Below are the code and all the weights of a small trained network. Each question names an input and a class and asks about switching units off, where a switched-off unit gives its printed mean instead of its output.

import numpy as np


def w(rows, s, z=0):
    codes = np.array(rows[::2]) - 128.0
    scale = np.full(codes.shape[1], s)
    scale[-1] = z or s
    return codes * scale


def norm(h):
    return h / np.sqrt((h * h).mean(-1, keepdims=True) + 1e-5)


def f(y):
    return np.maximum(y, 0)


def log_softmax(a):
    a = a - a.max(-1, keepdims=True)
    return a - np.log(np.exp(a).sum(-1, keepdims=True))


def net(x, mask):
    res = np.array(x, float).reshape(1, 3) / 4 @ E
    u = 0
    for l in range(2):
        y = f(norm(res) @ A[l][:, :-1].T + A[l][:, -1])
        res = res + np.where(mask[u : u + 4], y, B[l][:, -1]) @ B[l][:, :-1]
        u += 4
    return log_softmax(norm(res)[-1] @ U[:, :-1].T + U[:, -1])


A, B = {}, {}
E = w([
[71,59,110,62,118,196,52,119,146],'x0',
[38,78,110,50,202,23,192,156,53],'x1',
[176,166,228,1,117,71,143,237,214],'x2',
],0.0051)
A[0] = w([
[91,85,92,127,130,115,168,192,108,35],'L0N0',
[64,120,138,124,151,130,85,71,189,32],'L0N1',
[97,150,123,134,133,128,104,2,93,2],'L0N2',
[63,54,121,84,134,189,111,184,150,22],'L0N3',
],0.0073,0.0027)
B[0] = w([
[53,160,117,223,59,137,60,240,152,214],'L0N0',
[136,64,123,118,75,112,47,125,2,174],'L0N1',
[125,64,205,76,116,116,139,118,189,228],'L0N2',
[205,73,140,143,142,122,112,165,70,253],'L0N3',
],0.0094,0.0034)
A[1] = w([
[56,167,61,73,140,111,42,118,121,254],'L1N0',
[170,173,163,207,147,52,214,126,83,62],'L1N1',
[136,85,244,166,85,87,128,194,119,105],'L1N2',
[79,80,13,197,253,171,109,35,91,150],'L1N3',
],0.0078,0.0063)
B[1] = w([
[199,254,103,208,84,107,115,170,131,214],'L1N0',
[155,70,89,103,111,152,20,146,31,186],'L1N1',
[74,118,94,114,153,164,173,10,153,254],'L1N2',
[166,188,162,26,187,99,201,171,179,210],'L1N3',
],0.0096,0.0073)
U = w([
[141,157,170,11,169,105,175,94,170,114],'0',
[210,92,122,102,115,131,47,159,22,107],'1',
[133,207,143,223,109,131,115,179,157,254],'2',
[53,82,93,214,80,149,126,4,117,114],'3',
[81,64,246,215,171,133,142,147,102,13],'4',
],0.013,0.0078)

Each question gives the input, the list of numbers given to net, and the class t.
The units are the neurons (one row each of A and B). Each row of codes is followed by its name. A weight is (code - 128) times the scale printed after its matrix; where a second scale follows, it is the last column's (A, B and U).
mask holds one flag per neuron, layer by layer. A switched-off neuron (its flag False) gives its mean, the last column of its row in B, instead of its output. The means were averaged over made-up inputs and are rounded, as every weight is.
A unit's drop is (log p(t) with every unit on - log p(t) with that unit switched off) / (log p(t) with every unit on - log p(t) with every unit switched off).
The circuit of an input: a set's keep is (log p(t) with only the set's units on - log p(t) with every unit switched off) / (log p(t) with every unit on - log p(t) with every unit switched off). Starting from all 8 units, units are removed one at a time, each time the one whose removal leaves the highest keep (on an exact tie, the one counted first), for as long as the keep stays at least 0.8.
units of the circuit, in order: the units of the circuit, biggest drop first
top k neurons: the k neurons with the biggest drops, biggest first
top k neurons in layer l: the k neurons of layer l with the biggest drops, biggest first
input [-2,-7,7], class 0: top 2 neurons => L1N0, L0N0
input [0,5,-2], class 2: units of the circuit, in order => L0N0
input [6,-6,-3], class 1: top 2 neurons in layer 0 => L0N1, L0N0
input [8,-6,4], class 1: top 3 neurons => L0N3, L0N0, L0N1
input [5,-6,-8], class 0: top 3 neurons => L1N3, L0N0, L0N2
input [4,-5,-4], class 2: units of the circuit, in order => L1N2, L1N1
input [7,-5,-7], class 0: top 2 neurons => L1N3, L0N0
input [7,8,-5], class 2: top 3 neurons => L1N0, L0N0, L1N1
input [-4,5,-1], class 2: top 3 neurons in layer 0 => L0N0, L0N3, L0N2
input [-5,6,-1], class 2: top 4 neurons => L0N0, L0N3, L1N0, L0N2
input [-6,7,-7], class 0: top 2 neurons => L1N3, L0N2
input [7,-6,-6], class 1: top 4 neurons => L0N1, L1N2, L0N2, L0N0
input [1,5,3], class 2: top 3 neurons => L1N0, L0N0, L0N2
input [7,-5,-1], class 1: units of the circuit, in order => L0N1
input [-1,7,-6], class 2: top 4 neurons => L1N0, L0N0, L0N3, L1N2
input [3,5,-5], class 0: top 2 neurons => L1N3, L0N2
input [5,6,3], class 2: top 3 neurons => L0N0, L1N0, L1N1
input [-1,-3,3], class 3: top 3 neurons in layer 1 => L1N3, L1N0, L1N2
input [-5,-7,8], class 0: top 2 neurons in layer 1 => L1N0, L1N2
input [3,2,0], class 3: units of the circuit, in order => L1N3
input [6,1,-7], class 0: top 2 neurons in layer 1 => L1N3, L1N1
input [-8,8,-7], class 1: top 2 neurons in layer 1 => L1N1, L1N2
input [6,-3,-5], class 1: top 3 neurons in layer 0 => L0N1, L0N2, L0N3
